Here is a tiny trained network, its code and every weight. The questions are about switching its units off for an input and a class, where a switched-off unit gives its printed mean instead of its output.

import numpy as np


def w(rows, s, z=0):
    codes = np.array(rows[::2]) - 128.0
    scale = np.full(codes.shape[1], s)
    scale[-1] = z or s
    return codes * scale


def f(y):
    return y / 2 * (1 + np.tanh(0.7978845608 * (y + 0.044715 * y**3)))


def log_softmax(a):
    a = a - a.max(-1, keepdims=True)
    return a - np.log(np.exp(a).sum(-1, keepdims=True))


def net(x, mask):
    res = np.array(x, float).reshape(1, 7) / 4 @ E
    y = f(res @ A[0][:, :-1].T + A[0][:, -1])
    res = res + np.where(mask, y, B[0][:, -1]) @ B[0][:, :-1]
    return log_softmax(res[-1] @ U[:, :-1].T + U[:, -1])


A, B = {}, {}
E = w([
[176,84,238,120,142,153,124,225,18,84,152],'x0',
[108,154,133,137,39,159,179,113,168,157,112],'x1',
[147,85,94,191,184,102,60,137,242,78,74],'x2',
[142,1,100,84,97,81,126,62,103,172,210],'x3',
[48,227,193,114,189,101,170,105,100,64,179],'x4',
[111,192,105,220,112,159,75,106,95,117,117],'x5',
[128,154,84,228,97,78,193,174,115,22,83],'x6',
],0.0085)
A[0] = w([
[192,104,153,110,98,169,128,189,172,137,94,2],'n1',
[110,157,146,94,184,166,82,172,125,160,101,152],'n2',
[125,129,169,136,138,76,175,127,137,79,136,81],'n3',
[89,195,55,192,136,142,82,80,151,137,55,81],'n4',
[114,85,109,16,103,102,156,71,99,204,220,173],'n5',
[184,27,78,137,94,185,65,105,195,208,55,170],'n6',
[134,215,182,83,196,140,107,180,173,119,105,137],'n7',
[197,88,156,113,129,131,81,130,34,114,159,159],'n8',
[130,183,163,76,212,164,140,159,138,103,42,60],'n9',
[125,62,69,59,158,124,93,34,197,191,131,200],'n10',
[32,217,99,153,193,65,45,2,143,116,208,199],'n11',
[133,56,104,69,151,101,82,46,223,189,161,135],'n12',
[169,99,132,175,57,110,113,128,158,123,68,130],'n13',
[91,185,210,70,130,232,92,100,104,182,174,87],'n14',
[174,31,169,114,215,145,60,170,34,157,180,230],'n15',
[116,165,145,198,128,139,84,163,154,77,90,74],'n16',
[102,77,93,52,120,101,146,81,125,183,203,200],'n17',
],0.0079,0.0029)
B[0] = w([
[61,215,124,154,164,98,100,100,113,159,172,150],'n1',
[115,116,174,111,122,90,167,131,134,118,139,161],'n2',
[128,146,84,135,135,88,148,92,87,151,50,152],'n3',
[105,149,62,221,146,177,65,100,136,161,31,191],'n4',
[238,101,214,31,54,32,188,88,96,189,175,248],'n5',
[255,179,62,104,26,39,57,142,72,146,156,233],'n6',
[68,101,179,151,192,143,147,128,140,78,148,181],'n7',
[148,53,198,120,101,147,136,149,175,56,70,205],'n8',
[85,138,189,165,201,123,142,127,158,96,131,172],'n9',
[161,33,176,111,117,110,112,192,153,56,88,234],'n10',
[48,141,146,156,149,101,228,78,70,142,101,219],'n11',
[163,7,237,127,167,185,109,199,225,43,76,229],'n12',
[153,149,105,111,84,61,107,124,108,131,133,164],'n13',
[163,92,73,59,63,86,203,91,68,195,224,210],'n14',
[196,48,148,137,134,139,29,218,181,46,58,250],'n15',
[105,134,108,107,115,114,146,84,84,189,192,178],'n16',
[174,78,171,69,101,121,172,149,123,116,149,223],'n17',
],0.008,0.014)
U = w([
[143,119,163,41,74,76,216,107,35,163,181,228],'0',
[164,179,28,144,73,98,46,121,82,176,109,119],'1',
[144,72,179,105,151,121,77,188,192,44,97,130],'2',
[47,182,131,187,221,132,169,89,107,122,109,162],'3',
[141,173,107,74,132,255,136,101,92,199,233,2],'4',
[136,217,133,104,171,94,50,159,150,158,198,11],'5',
],0.009,0.0034)

Each question gives the input, the list of numbers given to net, and the class t.
The units are the neurons (one row each of A and B). Each row of codes is followed by its name. A weight is (code - 128) times the scale printed after its matrix; where a second scale follows, it is the last column's (A, B and U).
mask holds one flag per neuron, in row order. A switched-off neuron (its flag False) gives its mean, the last column of its row in B, instead of its output. The means were averaged over made-up inputs and are rounded, as every weight is.
A unit's drop is (log p(t) with every unit on - log p(t) with that unit switched off) / (log p(t) with every unit on - log p(t) with every unit switched off).
The circuit of an input: a set's keep is (log p(t) with only the set's units on - log p(t) with every unit switched off) / (log p(t) with every unit on - log p(t) with every unit switched off). Starting from the 12 units with the biggest drops (on a tie, the unit counted first), units are removed one at a time, each time the one whose removal leaves the highest keep (on an exact tie, the one counted first), for as long as the keep stays at least 0.8.
circuit, biggest first: the units of the circuit, biggest drop first
most important unit: the unit with the biggest drop
top k neurons: the k neurons with the biggest drops, biggest first
drop of u: that unit's drop, to one decimal
input [-7,-7,-2,2,0,6,1], class 3: most important unit -> n11
input [-1,-4,0,-1,-2,-4,5], class 0: top 2 neurons -> n15, n12
input [4,-5,-8,7,1,1,6], class 2: top 3 neurons -> n15, n8, n14
input [-1,-1,-2,-8,-1,-7,-5], class 0: top 2 neurons -> n15, n14
input [-2,-2,-4,4,-6,5,-4], class 2: top 3 neurons -> n12, n10, n15
input [-6,-2,4,-2,-1,7,-5], class 1: top 4 neurons -> n6, n4, n15, n8
input [7,-5,-4,0,3,-1,-7], class 2: top 2 neurons -> n15, n8
input [1,5,-4,-7,-2,7,-3], class 4: top 2 neurons -> n5, n14
input [4,7,2,-4,2,3,-6], class 0: top 3 neurons -> n14, n4, n2
input [5,2,-7,2,-3,-1,8], class 2: top 2 neurons -> n14, n5
input [-8,7,1,1,5,-8,0], class 2: top 4 neurons -> n12, n14, n10, n6
input [-8,8,1,6,-2,1,-6], class 2: top 2 neurons -> n12, n10
input [-1,0,-2,-4,3,7,-4], class 3: drop of n5 -> 0.3
input [5,1,0,-6,7,2,-6], class 0: circuit, biggest first -> n14
input [0,-1,3,3,6,-4,3], class 3: drop of n6 -> 0.2
input [-1,1,7,-2,-6,-4,2], class 1: drop of n6 -> 0.2
